Rows, each with the grade of its hidden value
[  1   9  40  26 -94 -17 -28  95 -55 -17 -33  60 -22  65  32  28  16 -43
 -27 100   6  44 -23 104  41  68 -32  38 -94 -41 -12   0  53  -4  66  35
 -46 -42  53 -25 -18  20  50] : <60>
[  68   -3   66   -4    9   33  -62   34    3  -27  -33   25  -35   -8
   12  -68   18  -66    8    5  -35   62   54   48   66   31    2   15
  -70    4   32   18   -8   21   -1    5  -10 -121 -115  -43    0   76
   25] : <58>
[ -55   66  -15   33   80   20   62   62  -52  -30   18    7 -101   -8
   31  -39   -2  -16   95   53   44   -6   27    5   39  -75    4   15
  -57  -20   60  -12   86   15  -73   -2   -8  115  103   14   29 -119
   50] : <62>
[ -17  137   78  127   18  -25 -103   82  -11  -84   66  -56 -170 -167
  -87 -109   56 -152  112   26    0  103  205 -252   72  -15   48   -9
   67   -8  133   87  -87   38 -243  -81  118 -107 -330 -136  -78   35
 -101] : <58>
[  29  -98   49   49  -25  -61   86   70   82 -196  203 -242    0 -103
   40 -250   21  -80  148   69   28  270    9  -72   84  175   55 -196
  246   -1  -43   32 -372  -71   78  -39  129 -199 -256 -210   22  140
   65] : <58>
[ 344 -188  -11 -193  449  362  -39 -136  214 -162  -15   53  -20 -151
   77 -309  -61  -28   43 -286 -136   60  161  116   46 -126   10 -100
  -31  109  117  -40  -82   34 -101  -17   -1 -205 -203   31   38   97
  157] : <62>
[-31  54 -39 -10  87  37  -8  57 -84 -45  10  20 -50 -13  65 -75 -40 -26
 148  58  25  15  39 116  48 -54  -9  -9 -54  -4  55  52  56 -30 -59  87
 -10  83  72  14  44 -25  -5] : <62>
[  29  -42   40    9  -13  -41  -61  113  -26  -83  108  -67 -119  -87
  -29  -91   -9  -53   20   96  -12  107   97  -54  141   86    4  -15
    2   -4   62   67 -101  -44  -95  -50   48  -50 -159 -114   36   13
   30] : <60>
[ -37   60   31   -9  -45  -88 -154   66  -39   40  -98   65   81   48
   65   50   46  -92   -1   40   61   72  -36   86   73   25   20  -25
 -102  -27   12   57  135   -6   -1   39  -40  -35   66  -21   31   61
  -28] : <60>
[-301  293   57  242 -232 -200   97  117 -124   23   -9  -86    4  129
   55  100  127 -142  201  201  191   63  -98  -62  -72   16   78  -35
   83 -113  -76    1   33   30  126   84   60   52  103  -90  -90   -7
 -185] : <58>
[-133   81  -45   32   52  -84   32  108  -97   -1   36   -2  -89  -14
   33   11   -3   -3   97  111   94    1   -1  -26   90  -66    6    4
  -68  -34   77   22  152  -16 -132  -23  -17  221  200   13   86 -179
   61] : <62>
[  82  -23    2  -31  116  118   12   23  -26  -79   23   15  -92  -46
   28 -147  -49  -15   97    3  -55   28   90  106   54  -28  -23   14
  -57   24   62   21  -35   -4  -42   47   -7  -29  -70   -1   27   18
   55] : <61>
[ -72  105   43   34  -62 -112 -134   66  -43   38  -87   36   66   28
   48   31   64 -111   42   46   73   85  -22   25   61   19   37  -30
  -62  -30   17   62  108    8  -20   26  -14  -43   19  -42   15   64
  -54] : <58>
[ 115 -100   55  -53   19  181  144  -49  109   35 -189  180  114  292
  165  135   67   -3 -208  -63   30  -70 -220  316 -115  -19  -19   37
 -209  -55 -138 -262  200   94  397   59 -175  -79  364  118  -67  -35
  187] : <70>
[-278  399   -8  166 -156  -68 -114  140 -257   33  -56   49  -74  148
   73  198   40 -184  279  245  150  -82   52  132  -76  -84   39   44
  -52 -115    4  131  169  -28   12  303   60  132   99  -32 -132   54
 -466] : <60>
[ -21   98    7   67  -33   49  -27  114 -153 -147  142  -91 -180  -76
   -5 -157  -70  -87  273  177  -44   64  182   84   51   54  -16    4
   69  -10   54  149 -210  -80  -53  174  110  -55 -265 -122  -44  136
 -191] : <58>
[ -43  156   18 -110  215  -60 -337  -37  -24  188 -236  138   81  -16
   54   76   53 -128   22 -141   83  -38   74   19  142 -208  102    4
 -260   35  158  109  387   63 -249    2  -58   81   64   75  138  -17
 -160] : <61>
[  32   20   66  -47   41   15  -75    2  -11   45  -79   23   -4   49
   43  -21   20  -63   22   -9   -5   16   26  111   80  -13   36   22
 -133    9   23   16   68   25   37   41  -27  -64  -44  -12   59   62
  -39] : <58>
[  15  -11   80   -6   42   37  120  -20   43   89 -123   66  -14  134
   46   37   67   11  -99  -44   25  -45  -92   68   16  -59   22   77
 -190  -15  -21 -152  179  110  126  -73 -105   20  182   69   49 -123
  168] : <61>
[ -38   52   17    5  -54  -48 -106  106  -89  -10  -12   34  -28   32
   36   35    1  -72   35  116   35   41   22   94   78   38   -4   12
  -85  -34   25   70   66  -37  -14   70  -11    9   29  -40   14   29
  -60] : <60>
[  90 -129   -1  -36  132   77   25   54   70 -137  127  -61  -87  -62
   38  -96  -13  -51  -20   14   29   84   47  -13   80   23   27  -82
   30   -6   41  -47 -108  -31  -11  -49   35  -26  -36  -71    6  -53
   86] : <70>
[ 105  -44   35   -6   -8   32 -125   71   19  -52  -65  128    8  -39
    9  -36   20  -62  -95   -9  -40   92   28   36   59   52  -50   12
  -90   -6   51   14   66   14  -62  -43  -59 -125  -28  -15  -38   48
  144] : <60>
[-104   67  -56   58  102  -56  -73   94  -36  -77   68  -15  -46  -67
   54   31   27 -130   60   66  167   54   25  -98   48  -71   63  -99
   28  -49   94   -1   73  -20 -132   -7   38  142  117  -42  -40 -124
  -60] : <65>
[   8   66   47   65   29    1  -42   43    4  -52  -14    5  -44  -75
   -3 -105   41  -93   71   -9    6   95   71  -73   39  -13   19  -20
    7   -2   66   27  -12   40  -97  -36   24  -87 -124  -51  -32   33
   27] : <61>
[  59  -59  -59   30  152  151   48   73  -46 -174  115   34 -177  -84
   20  -70  -60  -54   23   64   23   -6   93   21   10  -47  -30    2
  -18  -17  105  -78  -39   -8  -63   26   -3   86   39    0  -98 -119
   77] : <65>
[  40   37   54   60  -49   51  -19   66   -9  -68  -21   49  -47   17
   17  -33   33  -82   15   47  -17   61   35   45   -3   42  -19   14
  -27  -29    6   -7  -17   21   33   30   -3 -123  -72  -49  -84   68
   19] : <60>
[ 38  -8  34 -18  88  89  82   1   1 -28  -3 -15 -64  37  51 -89  -6 -17
  74   2 -11   4  19 105  28 -33  17  12 -68   6   7 -42  -8  26  67  37
 -14 -19   1   2  35  -9  38] : <61>
[  40    1    3    9   48   24 -119   71   19  -18  -88  162    2   -5
   30   65   46  -80 -132  -19   45   28   -6   -9   31  -37  -20   10
 -125  -34   71  -40  196   40  -91  -61  -76    4  136   31  -59  -80
  115] : <70>
[-18  -7 -56  -5  96  -4 -91  72  -9 -61  -9  75  29 -17  86  35  13 -92
 -25  23 116  52 -28  31  38 -43  13 -76 -47 -35  62 -23 125 -17 -60   9
 -39  82 186  10 -24 -82  47] : <65>
[ -90  -40  -49   76  -39  -32  134  124  -87  -72   63   31  -56   74
   71   79   -1  -15  -48  168  128    3 -119   69    0   25  -27    5
  -54  -76   -9 -133   77  -10  113   11  -72  182  326   21  -49 -195
  156] : <65>
[  15    8   31   -3  -62  -56 -113   69  -46    3  -85   79   66   10
   43  -32   19  -55   -4   39   -3   99  -26  105   73   64  -27    2
  -92   -7   16   52   76   -5    1   24  -63  -79   18  -15   27   81
   82] : <58>
[ 401 -209   47  -50  157  369  -50    8  127 -152 -100  324 -152  -97
  -61 -112  -30    8 -308 -162 -232  -10  141   52  -14  -13 -167  157
 -212   34  127 -142   82  111 -113 -140 -147 -237  -98   90 -173  -29
  404] : <70>
[ 232 -177    2  -88  176  158 -116   33  102 -119   -3  128  -54 -118
    4 -108  -24  -37 -160  -97  -75   76   92   11   91    4  -49  -11
  -96   30  112  -34   24   13 -135 -105  -57 -115  -59    4  -22  -21
  229] : <70>
[ -38   13  -34   89   71   92  255   75  -15 -204  205 -150 -157  -38
   56 -181  -32   -8  241  119   34   70   39    3  -25    1    4  -84
  167  -30   -7  -40 -211  -42   46   52   95   47  -14  -81  -32  -58
   49] : <62>
[-109  156  -83   19   70  -37 -122   71 -110  -49  -35   43   69  -35
  112  -55  -17  -99  238   56   96   74   15  114   21  -76   13  -97
   10  -17   63  135  106  -57 -117  153    9   88  110    5   20   44
 -106] : <62>
[  36    0  105   28    9   18   50    2   59   -2  -27  -36  -38   37
   15  -53   68  -64   -8  -18    3   56    2  -15   37   17   47    3
  -43   -7  -10  -66  -27   65   83  -52    4 -121  -89  -53    1   26
   47] : <58>
[ -60   29   -3  -18  155    0   85   14   24   19   -2  -23  -59   30
   60    0   33   -7   50   -6   90  -22  -23  -21   62 -114   59  -22
  -79  -15   47  -70  145   36  -39  -58  -16  148  178   25   94 -170
   71] : <62>

Part 2:
[ 227  -92   45  -10  -47 -149   73  122  -20 -197  -57 -114    6  214
 -180  128 -153  -86  -89  148   99  -26  -61  -17  -45 -102 -161  -70
  147  267 -106  -34   94  153  108  -52   85 -138   54  126  131  -87
   -8] : S
[  93  -40 -274  -93  198   74  398  121 -176  242   48  206   -2  -61
 -274   98    8  216    2   29  -53  -28  -46  114  237  254  111   23
   10 -213 -121 -247   74 -100  -90  -68   27  278  -84 -239  114  -17
  -88] : N
[-141  -88  -70  -64  -17  145  317   -4   31  241  201  217   92   29
  -77  -96  105  160   84  -45  -74   67  -38  264  -14  129  -20 -101
  -40  -73   -8 -104   93 -338  -73 -148 -109  160 -139 -328  -55  -39
 -139] : C
[-152  116  308   30 -239   26 -184   11  332 -210   43 -212   74  338
  174 -347  271  -47  -56   -5 -230 -165 -326   70 -315 -189   67  -73
  180  127  342  -81  -69 -187   -9    6    9  -29   57  249 -456  -49
  -15] : J
[ 242  -81  143  153   37 -365   35  132 -246 -106   62 -245 -127   77
 -117  129 -219 -194   98    3  237  -67  193  -40  -14 -139 -162 -116
  302  -12 -276 -231  145   33   98 -126   66 -210   62 -129  -49   82
   27] : K
[ 287 -114  141  -16  121  145  540   74    9  460  -35 -116  108  137
 -411 -253  260  252  -26   13  -26  -81   -6  159   40 -223  100  -15
  -10  -82 -220 -125  233 -201    3 -219   97  131    4 -278   97  -60
  -76] : S
[ 230  -45  131  -33 -126 -135   63  109   13 -199 -113  -91   52  225
 -121  107 -194 -108 -167  143  113   14  -15   43  -48 -201 -171  -76
  129  356 -115   80  161  158  158  -61   58 -153   79  102  200 -191
   14] : X
[ 193 -111  172   24 -139 -147  -26   35   55 -282 -152 -139 -120  189
  -97    3 -182 -177  -63  177   79  -52  -81 -211 -171 -159 -143  -70
  194  251  -58  -60  161   29  117   14  132 -213   78  167   -8  -62
   83] : S
[ 152  -39 -243  -32  295   97  560   80 -289  344  -87  224  -24 -141
 -359  277  -96  290   93   43  130 -112  219  291  126  402   88  118
  -17 -251 -247 -315  176  -23 -154  -99  -63  363  -82 -272  369   40
   85] : C
[  41 -184  -93  -83  -29    2  120   84    5   23  163  107 -146   78
 -170 -419   85  -10  -90   45 -331   69 -507 -394  238  -93  148 -140
   96 -137   53 -184  113 -381  124  -44  268  -38 -104 -195 -431  -46
 -305] : A
[  85   25   75   49 -105 -169 -173   31  107 -431 -169 -196 -103  179
   34  292 -159 -186   58  180  179 -170   54  -93 -331   77 -194    4
  263  219   54 -174  -52  198  -94  127    5 -108  128  400   21   64
  260] : S
[ 451 -153  147 -127   19   -1  463  129 -127  425  -63    2  -47    7
 -399 -503   48   57 -299   12 -171  146 -191 -330  491 -593  207 -132
   49 -110 -373   12  454 -360  308 -187  367  -44   28 -561  -46 -276
 -276] : P
[ -74  313   54 -151 -147  164  -14   66  376   -6  -38 -109  300  219
  154   87  348  119 -114   -4  -80 -111  -12  348 -152 -104   32   18
   86  131  218   29 -214   49 -232   82 -135  263  155  213   10 -155
  113] : X
[ 110 -203  221  -67 -226  -48   59   65  163   36  201  -87   -7  239
  -99 -608  158 -122 -179    4 -286  170 -454 -346  148 -560    8 -276
  112  113  -14   65  203 -435  278 -149  270 -268  -23 -262 -464 -182
 -367] : P
[ -28   78  237 -122 -349   36 -144    3  387 -196  -23  -95  123  263
  175 -202  129 -136 -190   64 -126   68 -198  -61 -150 -398  -85 -149
  125  319  155  170   19 -150   55   49   38 -111  115  112 -191 -239
  -24] : X
[-103  229 -338 -227 -108  142  -79   32  373 -257 -109   73  191   75
  165  662   88   29   35  167  157  -41  186  191 -221  313 -216   61
   89  199  151  -25 -369  288 -459  275 -218  291  152  411  314  -46
  312] : K
[  79 -267  326   -1 -297  -28   77  -71  217  -11   58  -77  -77  184
  -46 -440   14 -195  -33   68  -49  166 -155 -310 -141 -490 -163 -257
  104  203 -109   82  306 -445  194 -123  154 -328   -5 -247 -283 -129
 -130] : K
[ -33    5    5 -125 -111  105  141   32  174  178  135   54   58   56
    3 -271  234   46  -59  -43 -195   86 -171  -70  113 -205   78 -130
   67 -101   22  -50   41 -367  -41  -39   67   94   -5 -258 -263 -114
 -151] : A
[ 185  -44  198   84  -94 -242 -128   34  -32 -287 -149 -212 -262   81
  -22  -57 -180 -250    0  113   62 -117  -46 -387 -111 -170  -32  -58
  317   16  -65 -228  150  -63   80   70  198 -205  112  106 -226   41
  133] : P
[ 148  -28  132    8 -134 -254 -187  140   -3 -310   47 -186 -121  205
   -9 -202  -72 -225 -149   67 -136  -31 -334 -333   84 -281    4 -141
  281  102   49 -115   51  -55  200   10  242 -231   69   96 -358  -65
 -137] : S
[ -52  453  189  -13 -171  -98 -238  105  180 -288 -172 -221  207  196
  314  345   24  -64 -106  -16  131 -226  237  449 -262  -44  -30   69
  257  189  170  -18 -173  304 -168  113 -214  171  233  365  100 -138
  312] : J
[  92 -303  -85 -103  -52   68  248    1  -41   29   -5  273 -252   -3
 -263 -417 -110   -9 -121  147 -275  122 -467 -499  212  -38  124 -113
   18  -65  -45 -132  325 -437  196  -36  297  -67 -149 -261 -250 -107
 -238] : N
[ 188   37 -250  -77  144   46  292   49  -44   10 -251   74   -8  -66
 -204  606 -151  109   98  182  317 -121  371  163 -106  357 -130  133
   77    6 -207 -206    4  251 -296   95 -105  261   78  113  518   33
  339] : A
[ -43  168 -306 -276 -133  161   43    2  243 -133 -185  271   82  -78
  124  478  -77   13  -91  159   93   84  160   21   -2  195 -114   32
   37  135   19   46 -102   86 -283  244 -118  271  103  114  329 -182
  237] : N
[  73   41 -355 -195  148  118  287  108 -155  125  -83  343 -121 -160
 -199   16  -53  180 -147   80 -216  -20 -238 -170  384  276  280   72
   31 -279   -9 -258   88 -149  -57   93  147  341  -64 -173   12  -93
  -72] : C
[ -57  119 -283 -285  -74  315  196   50  414  120   24  121  290  121
  -21  203  357  211  -67   86  -91   48  -67  188   -9   79  -44   -4
  -52   97  122   44 -241  -11 -343  110 -103  340   59   98  163 -141
   25] : K
[ 256  -91  112  -53    6   73  449   71   68  338    9 -101  224  160
 -282   43  131  143  -14   28  169   50  221  311  -32 -259 -155  -85
  -10  152 -293   55  176  -48  -22 -209  -45   41   45 -254  315 -134
  -19] : P
[ -98   35 -277    0   61 -179  -84   79 -227 -358   -3  209 -223  -75
   45  363 -346  -83   77  102   35 -113  -55  -61    5  516  -19   30
  208  -97   91 -351  -42   71  -82  130  -23  100  -55  135  -45  104
   94] : C
[  28   37  615  113 -328 -131  -94   -3  147 -118  -53 -256   28  299
  139 -463   -1 -187 -142  -44  -57  -52  -85   79 -263 -548   -8 -153
  205  240   41   82  299 -252  268 -163   40 -252   83  -61 -315 -203
  -15] : J
[ 354 -191  386  148  -20 -261  180  145 -265  -41  -68 -194 -145  239
 -314 -428 -217 -107 -190   52  -62  -80 -250 -135   87 -384   76 -104
  188  116 -192 -101  455 -107  453 -260  276 -288  -18 -158 -157 -133
 -189] : J
[-197  147 -190 -118 -169   20 -102  -24  217 -276  -27  148   95    7
  257  587 -125  -83  113   99  235   24  298  246 -274  305 -294  -25
  115  193   75  -21 -187  123 -317  169 -278  144   72  189  231  -31
  275] : N
[ 397  118  311  -13   37  -17  352  115 -153  235 -355 -101    0   54
 -257 -199  -77   98 -290   33    9 -135   79   87  163 -356  244   81
  110  -20 -248  -46  417  -21  201 -118  158  118  126 -196  206 -265
   85] : J
[  75  281  229  116  -94 -338 -255  171  -67 -389  -66 -311   83  231
  185  327 -177 -185  -54  -10  201 -218  197  343 -201  -68 -122   -5
  338  211   37 -101  -72  353   21   -5 -118  -63  181  304   33  -48
  194] : J
[ 239 -202  127   63   35 -179  284   86 -239  172   86  -32 -125   13
 -244 -191 -145  -67    5  -11   54   65   30 -116  165 -231  -31 -154
  143  -92 -322 -150  338 -259  200 -213  149 -144  -43 -429  -85  -41
 -153] : A
[  88 -195  312   -9 -317  -93  -87  -41  219 -201   -4 -121 -142  202
   16 -411  -37 -267  -96  107 -100  109 -266 -442 -126 -472 -118 -226
  181  223  -11   45  239 -346  214  -25  219 -352   42  -64 -360 -127
  -95] : P
[  68   61  184  -29 -217 -153 -179   92  142 -300  -12 -159   14  244
   86 -101  -27 -181 -163   66  -74  -23 -209 -106  -63 -281  -60 -118
  222  236   99   13   21    1  124   24   98 -160  100  166 -202 -142
  -38] : X
[  12 -116 -173   41   83 -195  101   75 -327 -193   25  209 -221  -66
 -112  224 -399  -65   74   89   82  -38  -20  -31   52  378  -61  -25
  153  -62  -79 -299  155  -21   61  -26   17   -1 -109  -86   25   66
   -2] : C
[ 364   89 -180  -85  207  -71  273  240 -187    2 -183  -48   57  100
 -344  304  -84  144 -177  133   63 -163  -20  133  219  107   82  112
  110   32 -144 -170   27  352  -12   -4  106  202   86  137  358  -97
   43] : X
[  11   42 -132  -84  -62  -49  -42  100  147 -164   83  -54   52  136
   17  172   77  -45    4   67   -6  -19  -79  -20  -26   32 -104  -70
  164   70   59 -111 -159   39 -140   69    6   40   56  133  -73  -11
    3] : K
[  69  -11   55   44 -120 -269 -299  124   29 -554  -21 -186 -153  259
   28   35 -162 -241  -75  156  -66 -142 -332 -262 -129    4  -77  -61
  304  207  182 -183  -69  150  104   96  161 -213   68  416 -270   23
    1] : X

New part:
[-101 -103  106  -44  245   -4  -99 -232   98 -113 -146   30  -53 -104
  -19 -162  -83  130  -55  187   29   79  120   31   93  -81   69  -72
   46 -112 -107   59 -102  -23  121  -28  147  125   78 -121 -112   83
  165] : [64]
[ -66  -37  301 -197  -19  -98   19   -1  104 -144 -132  114  -66  337
  379  -79 -137  -43   -8  143  197  205  209    3  -69  -24  142  132
   56 -204 -316   23  207  -25   12  -17  129  119  248 -234  -75  -50
   28] : [65]
[-130  -84  146 -305  286  219 -400 -119   10  109   89  183 -122 -672
 -503  101   52  263  -75  112  -55  -88 -285   10  397  -97   44 -228
  109 -151  228  -77 -136  115  206 -162   88  -37   36   -6   27  239
   89] : [70]
[-286  377  318  358  287  161  133  154 -177  -42 -511 -190 -270   19
  428 -328 -144  -31  246   83   15  148  344  267   27  210  130   26
 -162  -24 -197 -175 -180   29   -5  152 -126  -71   70   77  159 -116
   43] : [57]
[ 158  196  -99  -88 -182  -79  299 -183  102  -17  121  -81   46  444
  174  187  293  372  -75   36  241  -26  -15 -212 -222 -149  154  150
  -22  237 -184  347  268   28   41  222  -29 -152   23  136   35 -127
   94] : [70]
[-215  -74  281   70  213  284 -145  -44  123   96 -246  -98  -68 -454
   39 -132 -263   81 -180  220   49  200  258   75   61   28  -57  -67
   -2   59  152  -79 -284  -45   86   24  -64   81 -118   13   73  292
  266] : [63]
[  56  328  -51   65  -39   93  327 -151  -35 -259 -158    3  -91  287
  356 -130  149  152  179   97  164  -45  122   -7  -83    3  124  155
   24  186 -134   13  -52  140  148  101 -115  -58  180   75  157 -126
   23] : [67]
[ 157  267 -124 -462 -504 -150  167  -13 -143 -184  484  339  193  478
  228  238  305   13  279  -19   23 -126 -553 -291  -66 -168   48  279
   60 -131  -38   42  287   -4 -167 -126  -34 -109  297   53 -130 -287
 -297] : [65]
[-198   75  297 -118   62 -115  -14    9  128  -88 -205 -103   60  184
  286 -147 -176  -38  -93  199    0  246  265   37 -171  -81   62   61
   64  -37 -261  118  122 -329 -228   51   65   64   86 -181 -275  -27
  130] : [65]
[ -10 -120   69 -183  -15 -137  -36 -164   56 -117   76  175   34  204
  116  -33  -23   50   39  129   75   79  -66 -107   28 -109   85   72
    4 -263 -155  103   96   -7   21  -78  158  127  177 -122 -144  -44
  -13] : [59]
[-114  122  112  208  170  327  -75 -141  -71  117 -145 -175 -111 -507
 -109  -29    4  174  -86   34  -75  -13    8   80  130   -7 -125 -194
  -13  191  146 -299 -380   75  166   84   12  -49 -194  156   87   26
  319] : [63]
[ -26    6  218 -188  -47  -17 -245    5   23  247   76   70 -111  -84
 -294  306  212  220  -56   47  -65  -41 -179 -168  107 -156  154  -80
  -73 -148   -9   53  229   71  -63   -8   37  -89   67   84   74 -167
 -138] : [57]
[-177  355  113  162  -62  252  106   14  -44   24 -192 -288  101 -248
  183  -94  -55   23  -42  152 -182   92  109   15 -184  -41 -144   11
    2  369  176 -137 -294 -272 -237  120 -240  -89 -171  210  -46  -29
  189] : [67]
[ -54  108  123 -217 -274  100 -226   13  -29   54   97  170   70 -214
 -188  177  120  -43   88  163 -279  -56 -253 -217   44 -185  -35   30
   12  -67  272 -151  -41  -81 -259 -185 -167    9  126  119   14 -163
 -280] : [64]
[ 130   53   19  -48  -53  -15  183 -229   62 -130  -32    7  -79  299
  203   45  145  222  -47   42  222   -4   75  -79  -73  -95  111   51
   47   79 -246   25  100  161  221  109  136   19  119  -33   53 -144
  159] : [64]
[ 205 -178  -24  -46  -21   30   66 -338  125   35  119   63 -114  126
  -25  190  181  368 -178   -4  310  -36  -24 -160   45 -123   81  -30
   -5   23 -153   61   79  321  408  112  231   37    3    7  136  -33
  243] : [63]
[-122  279  177 -195  -57  427 -173   50   -8  107  -32  -41   -8 -644
 -231  147   73  145 -109  147 -150  -59 -133  -30   79  -92  -93  -96
  154  325  404 -238 -235  -62  -54  -48 -255 -152  -66  187  140  130
   88] : [63]
[ -57  597   52  175 -168   58  323    4  -84 -233 -347 -181  -31  334
  387 -149  183   -8  232  140 -137  -26  233   -1 -268  -49   96  159
    5  340 -129  -65  -33 -145 -255  135 -289 -122  165  149   67 -386
 -130] : [64]
[ -27  -39 -132 -384   54  105 -232 -188 -240 -120  462  390   91 -440
 -261   33   73   71  219   -9 -112 -174 -737  -52  423  -92 -112  -96
  104 -348  248 -235 -247  120  174 -302  189   17  119    7 -194   98
    8] : [59]
[ -36  121  249  -46 -175  294  -55   90 -263   97  139   62  -83 -261
  221  130  -44  -91   56 -153   19   23 -298   47  150   65 -208  -56
   16  -74   50 -651 -208  187  152  -37  140  -32  -48   55   55 -151
  205] : [65]
[ -54  482  -63 -230 -356  -46  326  108 -140 -295  136  109  240  435
  536 -101   60 -117  337  144  -42   39 -206 -123 -236  -44   28  367
   33   58   18  112   75 -265 -367  -43 -290 -105  238  110 -153 -140
 -241] : [59]
[ -99  419  124  235  -86  211  269   25  -41 -135 -353 -161  -71  116
  430 -184   -4  -11  146  162   -4   76  305   37 -189   47   29  156
  -44  288   -3 -117 -185  -41  -93  127 -295  -57   61  156  183 -140
   -3] : [67]
[  31 -230  -77 -345  194  131 -218 -292   43   31  338  264   -8 -433
 -362  124   76  359  -97   67  158  -93 -410  -93  351 -115   13 -121
   91 -176  184   90 -105  210  374 -129  191    7    6   -3  -23  327
  199] : [70]
[-118  494   -7  121 -199  208  323   56  -73 -138 -145 -160  137   66
  439 -160  -11  -19  163  186  -72   72   95  -37 -259   10  -64  229
  -29  357  169    3 -221 -225 -264  102 -403 -117  -14  254   39  -34
   -7] : [67]
[-119  -73  261 -102   48   78 -187  -18  164  220  -64  -64  -30 -195
 -129  133  -35  194 -216  173   25  136  101 -101  -10 -107   68  -41
  -41    2   57  147   69  -83  -65   51  -31   -9  -62   44   27  109
   87] : [70]
[ -50 -340  188 -319  141 -231 -225 -229  219   -1   96   94   54   90
  -85   44  -92  157 -248  143  109  164    8  -90   39 -198   88  -74
   86 -290 -272  227  226 -131   41  -42  377  163   77 -279 -331   78
  208] : [65]
[  35  -80   51 -258 -119  202 -189 -139   93  163  228  104   50 -378
 -288  272  112  247 -183  108   10  -39 -251 -208   98 -172  -53  -54
   59   70  286   -5  -58   61   78  -61  -31  -31  -65  124   70  138
   85] : [63]
[ -53 -129  372 -163   77   13  -99  -65  126   60  -89  -77  -96   20
  158   77 -119  104 -295   21  200  193  173   53  -22  -70   16 -101
  117  -41 -320 -147  139   -9  152   92  325   66   -3 -228 -131  -17
  387] : [65]
[ -31  400  165    3 -269  103  375  112    9 -182 -209 -128   40  412
  657  -90  -40  -42   68  149  144  163  268  -27 -349   20   58  287
   27  278 -128  -11   62 -132 -167  149 -247  -57  126   69   76 -132
   20] : [64]
[ -11  144   75 -458 -299 -114  -95   -1   34  -28  271  137  202  115
  -52  223  162   45   -9  117 -132  -11 -317 -231  -90 -250   24   92
  121  -33   23  110  248 -257 -317 -104  -20  -66  149  -13 -250 -141
 -139] : [65]
[ 130   82    4 -182 -154    7 -104 -222   -1   10  122   81  -50  -20
 -276  269  348  227  -38   11  -98 -182 -241 -189   63 -247   59 -105
   87   53  -30 -116   97  114   55  -27  118  -48  107   49   11 -304
  -27] : [64]
[  54 -237  245 -143  -16  141 -214 -178  191  161  -25   20 -114 -229
 -190  230   28  220 -322   99  111   58   79 -124   59 -158   17 -135
   67   21   -3 -114   29  151  214   14  170   92  -27  -53  106   21
  213] : [67]
[-301  443  151  310  167  202  184   98 -121  -95 -397 -209  -48  -82
  394 -360 -151  -46  233  189  -94  141  270  167  -83  137   12  108
 -122  150   45  -32 -308 -185 -191  112 -313  -84  -11  175   52   21
   26] : [70]
[  14  223  -54  208   37   45  217  -81 -271  -32   49   57 -153  201
  269  -53  150  140  324 -104  123  -70 -205   14  133   96   79   67
 -206 -161 -139 -114  -91  294  206   92   51  -97   67  180  143 -213
  -10] : [57]
[ 131   64  -40 -232  -51   38  188  -86  -70  -55  259  219  -87  251
  216  134  163  289  111  -43  380  -46 -272  -95  106   20  169  147
  -28 -127 -114  123  168  322  326   46   76 -102  157   62  154   47
   42] : [57]
[-202  -83  101   77  151   40  -15 -127  177   13 -145  -90  110 -113
  136 -209 -241   82  -94  296   18  236  237  -41  -88  -39  -15   79
  -89   -7   86  284 -177 -236 -118   41 -107  109  -89   33 -112  270
  144] : [63]
[   1 -245  321 -179  -53  179 -294 -100  152  252   28  -35  -59 -366
 -220  284  -33  166 -391   63   40   96    1 -111   53 -165  -72 -185
   85   22   51 -225    2   59  128    6  200   78 -113  -43   23   24
  287] : [64]
[-166   69  180  -74  131  144  -93  -31 -154  -27   47   -5    8 -289
  132  -99 -146  -21   12  -11  -28   85 -180  133  149   20 -142 -106
   71 -106  -32 -327 -229  -56   74  -38  196   10  -51  -63 -206   34
  304] : [65]
[-295   46  334  170  374   87  109   64   92  -33 -423 -172 -129   40
  474 -357 -370   62  -33  223  249  345  491  214  -59  174  137   88
 -104  -60 -208  183  -87 -102   52  164  -47   51   -1  -67   19  274
  254] : [57]
[-150  624   44  157 -122  211  198  219 -395  -14  -41  -23  -66  -10
  298  -58  155  -37  464  -35 -170  -91 -271   48   46  118   15  131
 -168   42  128 -254 -184   38 -185   39 -318 -254   78  343  163 -267
 -225] : [57]
[-184  -87  418  -67   20  -64 -101   48  132   -1 -234  -29  -35  147
  315 -104 -260 -114 -108  179   54  297  317   24 -108  -28   44   57
   -3 -183 -249  -34  101 -176 -139    9  109  152   99 -205 -140  -33
   91] : [65]
